Each row is followed by its class number.
[ -7  -5  10 -20   7  -8  21  -5   1   9  11 -17  13 -15  31 -15 -13 -16
  -1   7   6 -10 -20 -20   9  13  -1 -13  -9 -21  17  -6  14  15  -7   4]
9
[ -7   5  16 -12  12   5  -9  -5  -4   0   9 -32  18  -9  28 -10 -14  -1
  -3  35  -5 -10  18 -36  -1  12   4 -15 -17  12   5   8  20  40  12   2]
5
[  1 -60   7 -44  14  24  46  -9 -28   5 -31  -2   9 -34  15 -76  21  14
   8  23 -19 -17   9  -2  16  31 -15  12  22  -9 -28   6 -36  -5   3  41]
11
[-29  -1   7 -17   9  -6  12  -7  -7  -1   9 -30  31 -26  18 -21 -11 -25
  13   6   3 -26  21 -32   7   5  16 -22 -25   4  30 -29  27  32  14   2]
10
[ -3   5  11 -23  23  11   9 -36 -13   7  12 -22  20 -30  24  -2 -19 -21
   7  13   3 -25   1 -17  -3  15   7 -24  -7  -3  10 -13  21  16  20   9]
3
[-34 -23  -1  -5   5  -5  -3 -40   6  13  20 -22  32   0  20 -24  -9 -43
   8  23  -3 -38  14 -20  19   7  11  -8   8  -3  38 -15  -6  39  27  -5]
6
[-21  20  13 -11  14  -5  21 -24   7 -14  14  -9   4 -15   7 -34 -13 -37
   2   0  -8 -10  27 -16   0  -5   0 -15 -18 -16  20   4  20  30   0 -16]
8
[-24 -19  -2  19   7   4   5 -37 -11  14  -9 -11  12   2  14 -37  -9 -28
  16   8   4 -28   4 -20   0   1  20  -6   8  -2  18 -13  14  19  29  20]
1
[ -1 -15  -6 -43   8  29   3  21  29  -8  15   6 -21  40   0  42  21  31
 -29 -24  -4  -9  -4 -10  22 -11  -2  41 -10  -9   2  26  26 -42  14  17]
8
[ -6   6   4 -24  28  -2   9 -16  -8  -3  16 -39  33 -23  16 -16 -11  -7
  13  16  -9 -11  27 -28   3   1   8 -27   2  -2  12 -15  22  27  18   6]
10
[  4  -2 -26  14   5  10  21  49  10 -23  12   0 -26  -1 -14 -13  -5  -2
 -12 -33  -2   8 -24  -8  -4   6  -1  27  13 -34 -40  37  16   1 -17  25]
11
[  9 -12 -10 -14 -22  12 -22  -1  22   9  12   4 -11  33  -7  39  12  14
 -15  -3 -13 -29 -32 -12  18   5 -12  31  13   0  -2  19   0 -17   6  25]
6
[ -8 -12   2  25 -11  15  -5 -42   4   1 -13  -3  -1 -86 -17 -29 -22 -20
  27  32 -14 -27  31 -41  -1   1  16 -14  28 -10   7   9 -26  52  42  61]
0
[  5 -21  -4  -5 -14   9   1  28  16   8  -2   3 -23  14 -21  56   2  17
 -14  -4  14  -9 -27  -8  13  -5   6  23  -8   0  -9  20  -2 -10   3  16]
12
[-38   3 -10  -9 -51   5   9   9 -14  42   2  19  -3 -44 -43  26  20  17
 -13   4   9 -10  50  25   5  12 -39  22 -27  47   1  -5 -35  20  23   5]
2
[-31   7   2  26 -34  40 -13 -39   0  25  -2  28 -19 -44 -17  15  17  69
 -14   8  18 -21   1  43  18  11 -62  33  49  57 -26   2 -12 -40   6  31]
2
[ 10   2  15 -21   5  25 -13 -38  33 -18  -5  16  -6 -25  -2   9   3  21
 -12  17  -8 -15   0 -15  22 -15   5  13  -2  10  -2  14   6 -20  -6   0]
8
[ 11 -18 -13 -26  -2  11  22  44  14 -18  19 -10 -36  19 -12  15   9  42
 -18 -17 -12  -5 -23   2  -4   5  -9  23   5 -33 -15  49  -6 -10   3  34]
0
[ 14 -11  -6   2 -17  24   7  26  14 -17  19  -2 -33  20 -10  38  -5  25
 -20 -19  -5 -15 -42  -5   3   2 -13  21   6 -19 -13  22  22 -17   3  30]
0
[-11 -67  25   4 -35  15 -15 -32  38   7 -35  33 -14  -2  -2 -27  -8  18
  -6  64  12 -21 -10 -11  19  -2  12  26   4   9 -14   5 -43  -5 -21  12]
5
[ 21  -4   1  -5 -17  18  13  27  28 -10   0   7 -23  35 -24  16   0   5
 -30 -13  -3  -3 -40 -28   9  -5  -7  34  10 -15 -20  11  -1 -17 -15  26]
4
[-15 -10   8 -17  29   4  13 -30 -16  16  18 -27  11 -19  27 -12 -15 -30
  10  16   3 -20   7 -12  -8  23   3 -20 -12 -17   8  -4  21  25  24   0]
3
[  7 -28 -18 -43 -13   3  15  26   8   4  12   2 -29  29 -20   9  20   5
 -15 -33  -8 -13 -32   0   8   7  -9  28 -15 -24  -2  11  12  -4   8  40]
2
[-19 -35 -18 -21  -2  23  21 -18  -3  18 -25  11  29 -29   6 -17  14   2
 -17  27   6  -7  33  13  13  -2   1   2   1   2 -21  11 -28  10  12  13]
3
[-24  -7  21   6  12  -3   0 -16  -3   2  13 -22   3 -10  31  -7 -30 -31
   8  26  -1 -16  21 -30  -9  20  17 -15 -13   4  10 -22  28  32  14   2]
5
[-20  -9  11 -17  17  -4  22 -20  -2  -4   2 -31  10 -11  29 -17 -18   9
   0  30  -2 -15   8 -10  10  13   8 -20  -7  -4   1   5  13  34   4   4]
5
[-23  25  -3   4 -11  30  -8  20 -21  24   1 -17  36 -25   7   1  28  28
  -9  15   5 -13  31   0  -3  -4 -19   8  -5  56  27  -6 -14  12  23  13]
4
[ -21  -21  -36   35  -19   30  -32  -61    0   32    6   -2   10  -26
   -4  -59  -17  -28  -14   48   39   -5    5    0   16   39 -114   13
   55   -2  -41   39   25    6   29   26]
7
[ 12 -16 -12 -17  -9   9  12  64   1  -9  20  -3 -35  36 -32  31  18  -6
 -23 -39 -12   8 -30 -17   2   9 -11  36  -3 -17 -37  31   1  -9   0  21]
12
[ 11 -25   2 -13  42  51   4 -10 -11   2  -7  -2 -10 -51  25  27  19 101
   5  24  -4  -4  -3  35   6  18 -18  17  51  22 -41  40   7 -61   8  37]
11
[-14  15   7 -18  37 -16  26  -8   1  -7  10 -34  18 -13  24 -39 -12 -33
   5  17   3  -3  17 -25  -2  -1   5 -15 -24 -13  32 -18   3  38  -2 -13]
4
[ -8  -6  22   7  16  36 -14 -60  11 -16 -14  10  17 -75  18   4  -6  20
 -12  30  16 -31  -5 -10  17  47  -1  -8  36  50 -26  -7  22 -40   2  13]
7
[-14 -68   9  -3  -4  30  -1 -17 -26  52   5  -9  16 -12   1  14  26  32
  10  73  -4 -10  29  52  -5  47 -33  15  52  20  -2  -8 -25 -39  60  28]
0
[-41 -22 -22  10  -8  16  26 -31  16 -17 -24  12  13 -48 -14 -34  -6  33
 -11  -1  28  -6  43   8  21 -18  24 -18  27  -2  -6  43 -21   7  11  19]
7
[-24  -2  18   1   7  -9   8 -12  -1  16  13 -25  15 -20  34 -16 -17 -23
  13   9  10 -14   3 -33   9   5  20 -15  -6 -18  39 -16  15  22  14   7]
9
[ 10 -10  -9  -4   0  19  26  19   5   3   2   9 -38  31 -23   9  -2  24
 -15 -18   3  -3 -40 -12  -1   5 -34  36  26 -22 -52  48  14 -17  -3  36]
1
[-27   5  29   6   5 -14   9 -37  17  13  11 -11  12  -8  11   1 -22 -28
  15  24   3 -37   5 -23  16   9   8 -12  14   3  29 -15 -10  31   2  -4]
6
[-16 -15  16 -34  30  -9  18  -7   0   1  11 -35  10   0  29 -18 -21   2
   5  37  -1 -10  32 -27  -4  10  25  -8 -13 -10  16  -2   2  30  14   7]
5
[  8 -47  28 -12 -17  27  -5   6   8   7 -20  18 -12 -14  -6   2  20  23
  -4  25 -10 -17   6 -12   9  25  -8  14  23  11 -15  10 -33 -25  19  42]
0
[-20 -29   5 -23 -19   9  38  40  27   0  10  34 -34  19 -18   9 -10   1
 -29 -33  33 -14 -15  -9   0   2 -20  28  -6 -14 -12  17   9  -6 -17  25]
2
[ 11 -32  -7  10  -4  25  23  20  16   4   8  11 -31   9 -22  12 -12  14
 -18   5   7   8 -18  -4  13  15 -28  42  28 -24 -55  31  -1 -19 -10  14]
11
[-31   3  11  -7  28  -1  13 -27   5  -5  10 -18  24 -22  14 -34 -12 -23
  15  19   2 -29   7 -18   0  -7  21 -10 -10   8  32 -14  11  29   8  -5]
1
[-29 -12   6  -6  21  -1   8 -21   7   6  17 -18  15 -21  22 -25  -6 -30
   6  20  10 -25   6 -11   0   5  14  -6 -15  -4  35 -20  31  41  10   3]
2
[  4 -37 -16   6  14  15  -1  13  18  -3   7  -3 -35   1 -14  39  10  15
 -11   7   0   0 -41   3  11  12   5  40  22 -18 -40  32   7 -20   2  20]
12
[-13  -9  -6  18  37   9  10 -58  -2   7   5 -33  18 -31  13 -25 -13  -3
  19  43   9 -12  14  -9   9   8  25  -6  29 -10  13 -10  10  21  22   7]
7
[  7 -22 -23 -17   8  -8   2 -45   6   2 -37 -12  24 -42  12 -35   7  42
  10  27  -4 -16   2  10  13   8   9 -34  31   1 -21  32 -23  15   4  34]
10
[-16  17   6  -6  21  -3  -1  -7  -5  13  20 -39  24 -34  40  -1  -2   4
  10  21  -5 -16  -3 -22   2  10  25   0  -4  -6  37 -15  23  11  13  13]
9
[-34 -19  16   0  29 -14   8 -44   8  17  17 -14   8 -14  34  -5 -18 -32
  22  31   3 -31  12  -4   3  21  -3 -15  12  -7  21  -5   4  26   9  -9]
6
[-46 -43   3 -45  -5  11 -10  10   5   6  -4 -11  43 -23  11 -46  41 -11
  -6  33  -1 -39   1  25  15  29 -24   7  16  24  32  -4 -13 -21  17  34]
12
[-18   1  18  -1  13   3  20 -31  17   3   3  -6  17  -7   0 -11 -24 -16
   7  28   5 -32   5 -24   3 -11  20  -4  -1  10  22 -17   0  27   0  -1]
1
[  4   4 -24 -22   0  14   5  42   4  -3  26 -12 -12  16 -13  34  10  32
 -19 -22  -2   3 -11 -10   1   6 -23  33   3  -1 -35  15  20 -22   1  20]
10
[  4  11 -12   1 -21  22   9  33   8  -4   8   6 -16  35 -23  17   5  16
 -25 -21   1 -14 -47 -12   4 -11 -25  32  -9   1 -22  33  25  -2 -12  17]
1
[  1  10  -7 -17   0  18   7  38  23   5  23  10 -33  17 -29  45  10   3
 -28 -15  -1  13   2 -15  10   6 -42  45  -4 -17 -35  45  27 -15   8  12]
8
[  7  -8  -9 -21   5  28  13  29   6  -2   9   4 -13  30 -21  11  11  26
 -17 -10  -8  -3 -15 -15  -2 -11 -18  34  14  -7 -27  37  11 -15   6  32]
1
[  1  19  10  -1  -2   4  29  60  32 -24  24   5 -49  -8 -20  58 -11  39
 -20 -22  -2 -15 -18 -16 -17  13  14  36  -5  -7 -17  28  -9  -9 -19  23]
0
[ 12   1  -5 -25 -14  10  11  62   2  -1   3  12 -20  18 -24  19  27  14
 -17 -42  -5   4  -4 -22  -4 -15  12  23 -29  -5  -4  22   6  13  -1  30]
2
[ 13  -4 -23 -14  23  27  20  11   5 -10  14 -10 -19  -6 -18  16   4  42
  -8  -4   5   5  -9  -7   0  -1   4  33  28 -18 -27  32   6 -20   6  37]
7
[-42   3   1  -5  24   5  15 -19   2  -2  33 -28  19 -24  15 -27 -19 -47
   6   0  24 -26  14 -25  12  22  -7  -1  -8   5  33 -34  29  17  18  -3]
7
[ 10 -25 -14 -12 -15  12  14  24   6  21   5  11 -26  23 -26  23   6  -8
 -16  -8   0   2 -18  -5  -5  14  -7  34   0 -26 -39  20 -14  -7   6  22]
3
[-34 -17 -29   1 -21  10  26 -47  -3   2   3  -9  26 -20  -9 -93 -18 -27
 -23  26  35  -9  19  -5  29   9 -57   6  12  -8 -12  12 -16  31   0 -12]
7
[ 17   9 -14 -26  -8  12   1  48   7 -16  -2  -6 -30  30   1  19   6  56
 -24 -16  -6   7 -17 -19   0 -11  -7  24 -15 -11 -32  51   9  -4 -13  37]
5
[-34 -34  28  23 -18  43 -32  -6  12  25  -5   3   8 -21  -5   4  26  51
   3  82  -2 -11  22  -1  18  -3  10  60  22  45  -4 -16 -31 -20  11  11]
5
[-11  12   5  14  13   3   8 -23  -2  -9  12 -29  13 -31  18 -32 -22 -17
   2  17  -6 -19   0 -12  10  22 -15 -17   4  -5   0   5  27  29  -1  -4]
11
[ 18 -12 -11 -18   5  17  21  20  12  -4  11   9 -41  10 -20  25  -3  11
 -19 -24  -2   0 -30 -21  -4   8  10  41   4 -32 -50  28 -10 -14  -6  26]
3
[ 17   3  23   8 -27  -8 -20 -12  40   1  -1   6  -2 -17 -11  -1 -21 -23
  -2  46  -6 -41  -7 -37 -10  13  17  11 -14  19  26 -22 -47  34 -15   9]
0
[  -4  -30  -26  -11  -35   33  -14  -41    0   -8  -12  -19   18    6
   15 -106   21   31  -19    1   -6  -38  -54    9   59    9  -76    5
   26    2  -10   40  -13   10   -8   22]
11
[-50 -12  17 -22  12  33  18 -49  32   5  -9 -13  50 -30  15 -35   2  46
 -11  67  18 -62   1  -4  37 -13   2  25  26  39  41 -14 -14  -3   1  16]
1
[-17 -18   9 -11   6   4  16 -11 -15  10  10 -12  11 -20   6 -25   1 -25
   4   4  -1 -18  18 -19  -5  12  17 -11 -11   0  22  -9  17  43  24  12]
2
[ 15 -45 -30   4  15  24  -6   5 -17  17  -2   2 -10  -3  -7 -50  27 -24
  -4  13 -23  20   0  -2 -24  35 -21  23  52 -43 -76  53  -8   4  25  49]
3
[ 15 -26   1 -25  -4  20  24  31  -6   5  -2   7 -26  23 -18  22  10  12
 -15  -6 -13  10   3 -14 -10   4  -3  29   2 -19 -20   8  -1 -32  12  34]
4
[ 14 -15 -17 -18  -3  13   2  33   5  -3   7  -5 -31  23 -14   8   3  18
 -10  -3 -19  12  -3 -20  -5   2  -6  37  15 -25 -42  28  -2  -3  11  53]
5
[ -1   0   4   7  13   7  -4 -26  -3   0  15 -33  19 -26  22 -16 -23 -20
   1  18  -3 -24  -1 -21  11  29  -6 -20  -2   6   7   2  29  32  12  -5]
11
[-14  20  10  -9  21   2  26 -24  -4 -10   5 -12   0 -34  16 -18 -19  -9
  -1 -10   4  -9   2 -10   1   9  -7 -29   0 -17 -17  21  13  23  -4   4]
3
[-20  -4  18 -14  21   4  15 -21   4   5  16 -21  24  -7   7 -17 -15 -15
   5  25   5 -32   5 -29   0   6  19  -3  -5  15  29 -12   7  25  16  -5]
1
[-12 -23  16 -31  19   4   1  -8   6  16  13 -18  10   1  22  -8  10 -15
   4  17  -2 -29   1 -18   5  13   4  -3 -24   4  36 -15  24  33  16  10]
2
[ 11 -22 -23 -19  -3  13  25  32   7  -2  19  -3 -31  13 -17  12  -5   6
 -17 -26  -8  -7 -19  -9   7  22 -16  41   3 -20 -34  15  -3 -13   0  24]
11
[  7 -19 -17 -10   3  22   0  16   9  -4   6  -7 -30   9  -4  18  -8  43
 -10  14   1   4 -13 -17  -1  -7   5  41  15 -22 -33  32  10 -12   9  46]
5
[ 33  17  -8 -20   0  15   8 -22 -40  15 -19 -17  27 -48  10 -31   7  36
  -1  30 -19  -3   8  27   0  35 -73 -33  21  25 -41  40  -8  16  -1  20]
11
[ 16 -18 -14 -15  -3   1  12  12   4  -1  -9   2 -39  12  -4  28 -13  32
 -18   4  -4  17   3 -13   0   9  -4  16  -4 -20 -55  41   0  -2   1  26]
5
